Below are the code and all the weights of a small trained network. Each question names an input and a target symbol and asks about switching units off, where a switched-off unit gives its printed mean instead of its output.

import numpy as np


def w(rows, s, z=0):
    codes = np.array(rows[::2]) - 128.0
    scale = np.full(codes.shape[1], s)
    scale[-1] = z or s
    return codes * scale


def norm(h):
    return h / np.sqrt((h * h).mean(-1, keepdims=True) + 1e-5)


def f(y):
    return np.maximum(y, 0)


def softmax(a):
    e = np.exp(a - a.max(-1, keepdims=True))
    return e / e.sum(-1, keepdims=True)


def log_softmax(a):
    a = a - a.max(-1, keepdims=True)
    return a - np.log(np.exp(a).sum(-1, keepdims=True))


def net(x, mask):
    ids = ['αβδεηθμξστψω'.index(c) for c in x.split()]
    T = len(ids)
    res = E[ids] + P[:T]
    r = norm(res)
    for j in range(2):
        rows = slice(2 * j, 2 * j + 2)
        q, k, v = (r @ M[0][rows].T for M in (Q, K, V))
        z = softmax(np.where(np.tri(T) > 0, q @ k.T / 2**0.5, -1e9)) @ v
        o = O[0][rows]
        res = res + np.where(mask[j], z, o[:, -1]) @ o[:, :-1]
    y = f(norm(res) @ A[0][:, :-1].T + A[0][:, -1])
    res = res + np.where(mask[2:6], y, B[0][:, -1]) @ B[0][:, :-1]
    return log_softmax(norm(res)[-1] @ U[:, :-1].T + U[:, -1])


Q, K, V, O, A, B = {}, {}, {}, {}, {}, {}
E = w([
[118,93,110],'α',
[113,166,143],'β',
[89,122,5],'δ',
[119,91,108],'ε',
[105,188,146],'η',
[119,99,112],'θ',
[121,165,135],'μ',
[56,163,140],'ξ',
[102,64,111],'σ',
[102,28,131],'τ',
[76,106,231],'ψ',
[170,108,156],'ω',
],0.021)
P = w([
[204,119,61],'0',
[194,179,109],'1',
[188,221,159],'2',
[188,232,132],'3',
[198,228,111],'4',
[202,250,103],'5',
[210,239,110],'6',
[202,242,88],'7',
[185,242,86],'8',
],0.0019)
Q[0] = w([
[252,95,76],'h1',
[109,88,198],'h1',
[174,158,73],'h2',
[169,141,55],'h2',
],0.012)
K[0] = w([
[111,181,73],'h1',
[209,101,236],'h1',
[186,110,41],'h2',
[63,127,253],'h2',
],0.0058)
V[0] = w([
[245,152,54],'h1',
[205,111,229],'h1',
[76,149,70],'h2',
[149,172,45],'h2',
],0.011)
O[0] = w([
[255,113,106,49],'h1',
[147,231,171,2],'h1',
[80,81,36,195],'h2',
[171,239,42,121],'h2',
],0.0072,0.0034)
A[0] = w([
[191,58,218,253],'n1',
[105,70,147,182],'n2',
[154,31,1,177],'n3',
[220,190,13,157],'n4',
],0.004,0.0045)
B[0] = w([
[203,160,255,219],'n1',
[207,142,128,201],'n2',
[180,124,177,252],'n3',
[110,233,136,174],'n4',
],0.0068,0.0047)
U = w([
[129,117,98,23],'α',
[105,149,101,38],'β',
[93,118,8,33],'δ',
[135,118,91,51],'ε',
[106,155,94,143],'η',
[154,126,84,174],'θ',
[168,190,68,239],'μ',
[19,102,84,146],'ξ',
[75,95,108,253],'σ',
[76,98,149,230],'τ',
[48,119,209,133],'ψ',
[182,179,198,119],'ω',
],0.013,0.0024)

Each question gives the input, a string of symbols that net reads in full, and the target symbol t.
The units are the heads (2 rows each of Q, K, V and O) and the neurons (one row each of A and B). Each row of codes is followed by its name. A weight is (code - 128) times the scale printed after its matrix; where a second scale follows, it is the last column's (O, A, B and U).
mask holds one flag per unit, heads first, then neurons. A switched-off unit (its flag False) gives its mean, the last column of its rows in O or B, instead of its output. The means were averaged over made-up inputs and are rounded, as every weight is.
A unit's drop is (log p(t) with every unit on - log p(t) with that unit switched off) / (log p(t) with every unit on - log p(t) with every unit switched off).
The circuit of an input: a set's keep is (log p(t) with only the set's units on - log p(t) with every unit switched off) / (log p(t) with every unit on - log p(t) with every unit switched off). Starting from all 6 units, units are removed one at a time, each time the one whose removal leaves the highest keep (on an exact tie, the one counted first), for as long as the keep stays at least 0.8.
units of the circuit, in order: the units of the circuit, biggest drop first
which heads matter: for each layer, one digit per head in row order, 1 if its drop is at least 0.15 and else 0, layers parted by /
drop when u is switched off: that unit's drop, to one decimal
input μ ω ψ, target ω: units of the circuit, in order : (h1)
input τ ψ μ, target ψ: units of the circuit, in order : (h2; h1)
input θ α ω τ, target ω: units of the circuit, in order : (h1; n1)
input σ ψ α, target ψ: units of the circuit, in order : (h2; h1)
input ψ β η σ ψ μ, target ψ: which heads matter : 01
input ψ ψ θ, target ψ: which heads matter : 11
input ε σ ψ ω ε θ, target ω: which heads matter : 01
input δ θ μ, target μ: which heads matter : 11
input η ψ τ ε, target ψ: drop when h2 is switched off : 0.6
input μ θ ω ψ, target ω: drop when h1 is switched off : 0.6
input ψ η θ, target ψ: drop when h2 is switched off : 0.5
